Below is a small trained network, with its code and all its weights. Each question gives an input and a target symbol and asks what happens when units are switched off, that is, made to give their printed mean instead of their output.

import numpy as np


def w(rows, s, z=0):
    codes = np.array(rows[::2]) - 128.0
    scale = np.full(codes.shape[1], s)
    scale[-1] = z or s
    return codes * scale


def norm(h):
    return h / np.sqrt((h * h).mean(-1, keepdims=True) + 1e-5)


def f(y):
    return y / 2 * (1 + np.tanh(0.7978845608 * (y + 0.044715 * y**3)))


def softmax(a):
    e = np.exp(a - a.max(-1, keepdims=True))
    return e / e.sum(-1, keepdims=True)


def log_softmax(a):
    a = a - a.max(-1, keepdims=True)
    return a - np.log(np.exp(a).sum(-1, keepdims=True))


def net(x, mask):
    ids = ['αγδζθλξπστφ'.index(c) for c in x.split()]
    T = len(ids)
    res = E[ids] + P[:T]
    u = 0
    for l in range(3):
        r = norm(res)
        for j in range(2):
            rows = slice(2 * j, 2 * j + 2)
            q, k, v = (r @ M[l][rows].T for M in (Q, K, V))
            z = softmax(np.where(np.tri(T) > 0, q @ k.T / 2**0.5, -1e9)) @ v
            o = O[l][rows]
            res = res + np.where(mask[u + j], z, o[:, -1]) @ o[:, :-1]
        u += 2
        y = f(norm(res) @ A[l][:, :-1].T + A[l][:, -1])
        res = res + np.where(mask[u : u + 4], y, B[l][:, -1]) @ B[l][:, :-1]
        u += 4
    return log_softmax(norm(res)[-1] @ U[:, :-1].T + U[:, -1])


Q, K, V, O, A, B = {}, {}, {}, {}, {}, {}
E = w([
[68,87,85],'α',
[205,98,109],'γ',
[145,190,109],'δ',
[93,106,170],'ζ',
[109,101,154],'θ',
[149,115,255],'λ',
[166,121,178],'ξ',
[150,195,109],'π',
[197,115,88],'σ',
[134,74,163],'τ',
[67,112,160],'φ',
],0.0093)
P = w([
[253,144,167],'0',
[198,206,239],'1',
[148,186,221],'2',
[118,177,200],'3',
[113,155,164],'4',
[162,104,39],'5',
[75,127,164],'6',
[70,126,140],'7',
[72,105,122],'8',
[35,129,144],'9',
[30,117,139],'10',
[28,112,122],'11',
],0.0022)
Q[0] = w([
[2,101,150],'L0H0',
[123,143,193],'L0H0',
[156,221,251],'L0H1',
[171,54,132],'L0H1',
],0.0069)
K[0] = w([
[23,73,225],'L0H0',
[120,203,211],'L0H0',
[188,116,11],'L0H1',
[3,52,72],'L0H1',
],0.0051)
V[0] = w([
[188,109,179],'L0H0',
[220,120,162],'L0H0',
[241,78,134],'L0H1',
[219,2,233],'L0H1',
],0.0043)
O[0] = w([
[107,59,131,190],'L0H0',
[72,64,104,176],'L0H0',
[191,134,216,169],'L0H1',
[211,3,161,254],'L0H1',
],0.0036,0.0018)
A[0] = w([
[245,131,173,236],'L0N0',
[84,174,152,177],'L0N1',
[119,76,1,246],'L0N2',
[141,60,159,155],'L0N3',
],0.0072,0.0013)
B[0] = w([
[146,251,155,253],'L0N0',
[147,129,222,156],'L0N1',
[95,160,253,210],'L0N2',
[48,130,143,231],'L0N3',
],0.0071,0.0028)
Q[1] = w([
[197,42,158],'L1H0',
[185,151,21],'L1H0',
[210,254,150],'L1H1',
[203,154,161],'L1H1',
],0.0094)
K[1] = w([
[140,34,137],'L1H0',
[128,118,8],'L1H0',
[190,171,68],'L1H1',
[123,80,129],'L1H1',
],0.011)
V[1] = w([
[224,26,231],'L1H0',
[7,3,95],'L1H0',
[206,24,224],'L1H1',
[153,252,235],'L1H1',
],0.0044)
O[1] = w([
[182,113,2,185],'L1H0',
[181,225,145,59],'L1H0',
[71,57,79,158],'L1H1',
[126,44,248,253],'L1H1',
],0.0048,0.0051)
A[1] = w([
[134,134,108,80],'L1N0',
[99,15,94,181],'L1N1',
[247,254,128,254],'L1N2',
[213,129,177,222],'L1N3',
],0.0079,0.00071)
B[1] = w([
[112,129,126,99],'L1N0',
[91,117,187,251],'L1N1',
[122,81,253,162],'L1N2',
[151,178,112,222],'L1N3',
],0.015,0.0034)
Q[2] = w([
[221,233,14],'L2H0',
[2,60,225],'L2H0',
[26,121,29],'L2H1',
[156,96,30],'L2H1',
],0.0063)
K[2] = w([
[69,2,123],'L2H0',
[158,226,101],'L2H0',
[51,62,97],'L2H1',
[81,92,183],'L2H1',
],0.0093)
V[2] = w([
[173,44,82],'L2H0',
[142,87,150],'L2H0',
[165,152,103],'L2H1',
[254,171,171],'L2H1',
],0.0087)
O[2] = w([
[170,132,254,27],'L2H0',
[52,113,215,172],'L2H0',
[145,182,160,85],'L2H1',
[30,232,152,255],'L2H1',
],0.0058,0.0054)
A[2] = w([
[1,95,183,199],'L2N0',
[199,59,61,250],'L2N1',
[121,202,103,61],'L2N2',
[160,121,97,6],'L2N3',
],0.0066,0.0018)
B[2] = w([
[196,161,24,255],'L2N0',
[254,198,151,115],'L2N1',
[36,52,132,128],'L2N2',
[119,251,152,109],'L2N3',
],0.0075,0.0083)
U = w([
[75,190,248,253],'α',
[57,221,122,153],'γ',
[79,184,43,88],'δ',
[134,89,104,119],'ζ',
[137,55,145,60],'θ',
[115,127,69,25],'λ',
[164,113,1,136],'ξ',
[97,77,136,46],'π',
[142,66,133,78],'σ',
[205,101,72,209],'τ',
[108,85,137,21],'φ',
],0.01,0.0043)

Each question gives the input, a string of symbols that net reads in full, and the target symbol t.
The units are the heads (2 rows each of Q, K, V and O) and the neurons (one row each of A and B). Each row of codes is followed by its name. A weight is (code - 128) times the scale printed after its matrix; where a second scale follows, it is the last column's (O, A, B and U).
mask holds one flag per unit, layer by layer, with each layer's heads first. A switched-off unit (its flag False) gives its mean, the last column of its rows in O or B, instead of its output. The means were averaged over made-up inputs and are rounded, as every weight is.
A unit's drop is (log p(t) with every unit on - log p(t) with that unit switched off) / (log p(t) with every unit on - log p(t) with every unit switched off).
The circuit of an input: a set's keep is (log p(t) with only the set's units on - log p(t) with every unit switched off) / (log p(t) with every unit on - log p(t) with every unit switched off). Starting from the 12 units with the biggest drops (on a tie, the unit counted first), units are removed one at a time, each time the one whose removal leaves the highest keep (on an exact tie, the one counted first), for as long as the keep stays at least 0.8.
circuit, biggest first: the units of the circuit, biggest drop first
unit that matters most: the unit with the biggest drop
k most important neurons: the k neurons with the biggest drops, biggest first
k most important neurons of layer l: the k neurons of layer l with the biggest drops, biggest first
which heads matter: for each layer, one digit per head in row order, 1 if its drop is at least 0.15 and else 0, layers parted by /
input δ α π θ φ, target ξ: circuit, biggest first	[L1N2, L2N0, L2H1]
input φ π ζ φ, target τ: which heads matter	01 / 11 / 01
input θ γ α δ ξ δ σ τ ξ, target γ: which heads matter	00 / 00 / 01
input τ φ ξ γ φ γ α δ, target α: which heads matter	01 / 00 / 00
input π φ φ α, target ξ: circuit, biggest first	[L2H1, L2N0]
input φ θ λ ξ δ π, target α: which heads matter	00 / 01 / 00
input φ θ θ π α π ζ α, target ξ: unit that matters most	L1H0
input α δ π α ζ δ ξ δ λ α λ, target γ: circuit, biggest first	[L2H0, L0H1]
input φ φ θ ξ τ φ δ, target α: 4 most important neurons	[L0N3, L2N0, L1N2, L1N3]
input φ θ τ, target τ: which heads matter	01 / 11 / 01
input σ π α ζ φ φ α φ φ θ, target ξ: which heads matter	00 / 10 / 01
input ξ φ σ θ γ φ γ σ, target γ: circuit, biggest first	[L0N0, L2H1]
input α φ θ τ, target ξ: which heads matter	00 / 10 / 00
input α α σ ζ, target ξ: which heads matter	00 / 00 / 00
input σ δ θ φ φ π γ, target α: 2 most important neurons of layer 0	[L0N0, L0N2]
input α σ π θ ξ α ξ, target γ: 2 most important neurons	[L0N0, L0N3]
input θ θ θ σ θ δ φ φ γ ζ ξ γ, target γ: most important neuron of layer 0	[L0N0]
input α θ σ θ, target ξ: 2 most important neurons	[L1N2, L2N0]
input α ξ τ, target ξ: 3 most important neurons	[L2N0, L1N2, L0N0]
input λ α γ π, target α: most important neuron	[L1N2]
input λ τ σ π δ ξ σ, target γ: 2 most important neurons	[L0N0, L0N1]
input φ δ α, target τ: 2 most important neurons of layer 0	[L0N0, L0N2]
